Below is a small trained network, with its code and all its weights. Each question gives an input and a target symbol and asks what happens when units are switched off, that is, made to give their printed mean instead of their output.

import numpy as np


def w(rows, s, z=0):
    codes = np.array(rows[::2]) - 128.0
    scale = np.full(codes.shape[1], s)
    scale[-1] = z or s
    return codes * scale


def norm(h):
    return h / np.sqrt((h * h).mean(-1, keepdims=True) + 1e-5)


def f(y):
    return y / 2 * (1 + np.tanh(0.7978845608 * (y + 0.044715 * y**3)))


def softmax(a):
    e = np.exp(a - a.max(-1, keepdims=True))
    return e / e.sum(-1, keepdims=True)


def log_softmax(a):
    a = a - a.max(-1, keepdims=True)
    return a - np.log(np.exp(a).sum(-1, keepdims=True))


def net(x, mask):
    ids = ['ΓΠΨαβεζω'.index(c) for c in x.split()]
    T = len(ids)
    res = E[ids] + P[:T]
    r = norm(res)
    for j in range(3):
        rows = slice(4 * j, 4 * j + 4)
        q, k, v = (r @ M[0][rows].T for M in (Q, K, V))
        z = softmax(np.where(np.tri(T) > 0, q @ k.T / 4**0.5, -1e9)) @ v
        o = O[0][rows]
        res = res + np.where(mask[j], z, o[:, -1]) @ o[:, :-1]
    y = f(norm(res) @ A[0][:, :-1].T + A[0][:, -1])
    res = res + np.where(mask[3:7], y, B[0][:, -1]) @ B[0][:, :-1]
    return log_softmax(norm(res)[-1] @ U[:, :-1].T + U[:, -1])


Q, K, V, O, A, B = {}, {}, {}, {}, {}, {}
E = w([
[103,176,76,179,154,130,144,33,153,255,154,32],'Γ',
[134,216,82,86,143,117,113,148,137,244,152,227],'Π',
[213,27,93,51,152,156,143,203,147,213,89,103],'Ψ',
[243,77,154,179,146,150,64,184,189,189,109,185],'α',
[177,80,90,75,46,118,83,12,169,83,109,157],'β',
[99,7,167,147,73,70,119,73,207,180,169,229],'ε',
[95,110,169,164,13,142,205,151,196,89,62,140],'ζ',
[137,104,221,123,55,44,142,129,59,160,114,71],'ω',
],0.008)
P = w([
[203,155,21,153,164,43,163,167,162,80,173,147],'0',
[205,137,47,157,69,111,163,141,115,153,147,173],'1',
[160,124,45,131,151,97,113,149,161,167,40,160],'2',
[185,160,166,98,161,99,224,49,150,76,109,147],'3',
[137,161,125,92,168,89,121,146,213,71,149,93],'4',
[159,111,158,89,2,202,124,116,141,185,141,149],'5',
[85,145,149,74,127,168,50,143,170,155,60,116],'6',
[158,116,206,65,113,153,158,46,157,170,37,163],'7',
[76,151,177,62,131,167,46,152,192,108,140,78],'8',
],0.0088)
Q[0] = w([
[10,177,66,152,204,120,74,216,155,72,40,66],'head 0',
[81,143,64,86,180,133,97,136,156,117,100,132],'head 0',
[185,164,75,42,128,143,60,131,185,214,151,104],'head 0',
[78,143,51,210,39,173,122,209,158,88,174,129],'head 0',
[61,155,9,163,208,145,77,184,98,10,161,124],'head 1',
[85,136,75,131,129,117,8,191,245,169,180,101],'head 1',
[145,116,97,103,77,144,118,151,72,116,224,100],'head 1',
[148,144,135,159,11,141,142,188,96,133,189,120],'head 1',
[176,93,193,152,24,114,254,75,67,146,144,169],'head 2',
[114,131,40,169,155,140,118,195,16,52,154,142],'head 2',
[121,89,100,141,194,151,124,117,156,96,37,150],'head 2',
[131,138,168,151,229,110,192,82,55,112,56,121],'head 2',
],0.022)
K[0] = w([
[116,179,48,123,190,132,111,137,109,171,139,68],'head 0',
[121,161,90,107,148,178,123,140,136,148,107,122],'head 0',
[107,137,192,68,166,178,77,142,178,91,126,114],'head 0',
[139,152,100,136,185,97,169,123,149,74,149,108],'head 0',
[143,124,5,171,184,80,149,121,142,127,151,159],'head 1',
[93,140,107,111,197,152,88,127,163,71,161,114],'head 1',
[142,119,143,134,131,123,166,109,137,93,164,131],'head 1',
[156,153,159,125,153,94,141,125,126,66,152,112],'head 1',
[116,105,190,129,54,64,146,112,103,123,112,125],'head 2',
[172,150,56,168,172,78,167,144,126,104,128,142],'head 2',
[130,136,82,150,103,142,118,150,126,152,80,135],'head 2',
[156,105,67,149,80,115,115,143,91,181,110,151],'head 2',
],0.033)
V[0] = w([
[96,79,136,114,134,138,168,178,115,150,140,136],'head 0',
[137,68,109,138,132,135,136,102,129,119,135,70],'head 0',
[173,139,173,197,129,139,67,122,129,118,136,134],'head 0',
[108,112,130,189,142,138,150,95,158,184,143,78],'head 0',
[117,117,142,121,132,105,125,133,130,124,124,123],'head 1',
[152,89,104,105,183,134,76,61,102,161,192,146],'head 1',
[99,179,100,126,134,137,137,107,156,158,135,152],'head 1',
[109,116,81,139,171,252,166,115,192,86,142,174],'head 1',
[98,120,134,75,105,100,135,121,144,127,134,155],'head 2',
[181,161,89,63,123,137,88,90,89,107,116,88],'head 2',
[127,127,161,124,177,106,150,155,105,206,166,125],'head 2',
[114,68,122,126,116,87,107,81,132,121,146,144],'head 2',
],0.032)
O[0] = w([
[129,104,169,101,177,152,151,156,161,135,106,174,115],'head 0',
[163,97,116,124,164,138,136,90,179,117,87,79,133],'head 0',
[150,102,142,192,147,113,88,92,72,158,150,106,107],'head 0',
[123,130,153,135,166,125,197,60,179,143,170,64,128],'head 0',
[129,116,106,131,127,131,139,135,143,128,111,147,136],'head 1',
[150,97,107,77,233,130,67,130,143,163,171,142,1],'head 1',
[90,203,129,118,122,117,114,111,88,131,200,151,119],'head 1',
[136,199,200,53,189,233,115,103,76,5,168,121,85],'head 1',
[134,106,95,110,134,137,146,131,128,136,143,197,180],'head 2',
[147,152,52,88,113,72,79,171,137,88,128,64,101],'head 2',
[89,150,203,164,172,95,137,164,155,200,121,148,72],'head 2',
[142,81,79,108,154,150,138,80,131,154,161,161,144],'head 2',
],0.014,0.026)
A[0] = w([
[100,159,190,170,2,204,250,86,77,22,82,132,60],'neuron 0',
[158,90,211,199,170,137,79,145,66,132,118,95,3],'neuron 1',
[125,122,166,62,185,137,126,219,189,103,45,112,23],'neuron 2',
[140,101,177,148,141,119,123,147,99,132,114,108,57],'neuron 3',
],0.037,0.0018)
B[0] = w([
[130,141,197,170,2,169,235,147,117,55,178,95,254],'neuron 0',
[135,173,141,171,214,87,144,96,128,26,48,164,145],'neuron 1',
[125,133,192,104,94,208,38,116,144,167,46,95,158],'neuron 2',
[145,124,106,159,138,107,131,125,125,107,121,142,134],'neuron 3',
],0.018,0.085)
U = w([
[100,139,131,107,188,111,160,88,197,164,181,23,19],'Γ',
[59,168,128,93,124,116,81,209,71,163,174,200,58],'Π',
[125,103,190,83,116,218,47,141,154,173,44,101,143],'Ψ',
[137,130,135,188,205,91,125,105,110,61,51,168,106],'α',
[184,64,4,53,101,149,82,119,97,77,140,105,47],'β',
[121,24,132,101,186,212,163,81,122,175,181,229,89],'ε',
[123,94,172,155,46,195,214,146,111,79,162,109,254],'ζ',
[113,23,78,189,94,68,142,175,152,208,78,135,165],'ω',
],0.0044,0.00092)

Each question gives the input, a string of symbols that net reads in full, and the target symbol t.
The units are the heads (4 rows each of Q, K, V and O) and the neurons (one row each of A and B). Each row of codes is followed by its name. A weight is (code - 128) times the scale printed after its matrix; where a second scale follows, it is the last column's (O, A, B and U).
mask holds one flag per unit, heads first, then neurons. A switched-off unit (its flag False) gives its mean, the last column of its rows in O or B, instead of its output. The means were averaged over made-up inputs and are rounded, as every weight is.
A unit's drop is (log p(t) with every unit on - log p(t) with that unit switched off) / (log p(t) with every unit on - log p(t) with every unit switched off).
The circuit of an input: a set's keep is (log p(t) with only the set's units on - log p(t) with every unit switched off) / (log p(t) with every unit on - log p(t) with every unit switched off). Starting from all 7 units, units are removed one at a time, each time the one whose removal leaves the highest keep (on an exact tie, the one counted first), for as long as the keep stays at least 0.8.
units of the circuit, in order: the units of the circuit, biggest drop first
unit that matters most: the unit with the biggest drop
which heads matter: for each layer, one digit per head in row order, 1 if its drop is at least 0.15 and else 0, layers parted by /
drop of u: that unit's drop, to one decimal
input ζ α α α α Π, target α: unit that matters most : head 0
input Γ ζ Ψ ζ ω α, target ω: which heads matter : 010
input Ψ α β Γ, target β: which heads matter : 001
input Ψ ζ ζ Γ α, target α: units of the circuit, in order : (head 0; head 1; neuron 0; neuron 1)
input ζ ω ζ α ε β, target ε: units of the circuit, in order : (head 1; neuron 0; head 2)
input Ψ Ψ β Ψ ε Π, target ε: which heads matter : 010
input β ζ Γ β Ψ Γ, target β: units of the circuit, in order : (neuron 0; head 2)
input Π α α ε ω α ω Π, target ω: units of the circuit, in order : (head 1; neuron 0)
input ζ Ψ α ε α Ψ, target ε: which heads matter : 011
input ω Ψ Γ Γ, target Ψ: which heads matter : 010
input Ψ Ψ α Π β Π, target β: which heads matter : 000
input ζ Ψ ε α, target ε: units of the circuit, in order : (head 2; head 1; neuron 0)
input Ψ α Γ Γ, target α: which heads matter : 010
input β Ψ Γ ζ Γ Γ α Ψ, target α: which heads matter : 100
input ζ ζ ε ζ Γ α Ψ Π Γ, target Γ: unit that matters most : neuron 0
input ω Ψ Ψ Π, target Ψ: which heads matter : 010
input ω Γ ω α Γ Γ, target α: which heads matter : 110
input Ψ Ψ Γ, target Γ: drop of head 0 : 0.3
input ε ζ ζ β β Ψ, target β: drop of neuron 0 : 0.4
input α ω β ω ε β, target ω: drop of head 0 : 0.0
input Ψ β ε Γ, target ε: unit that matters most : head 1
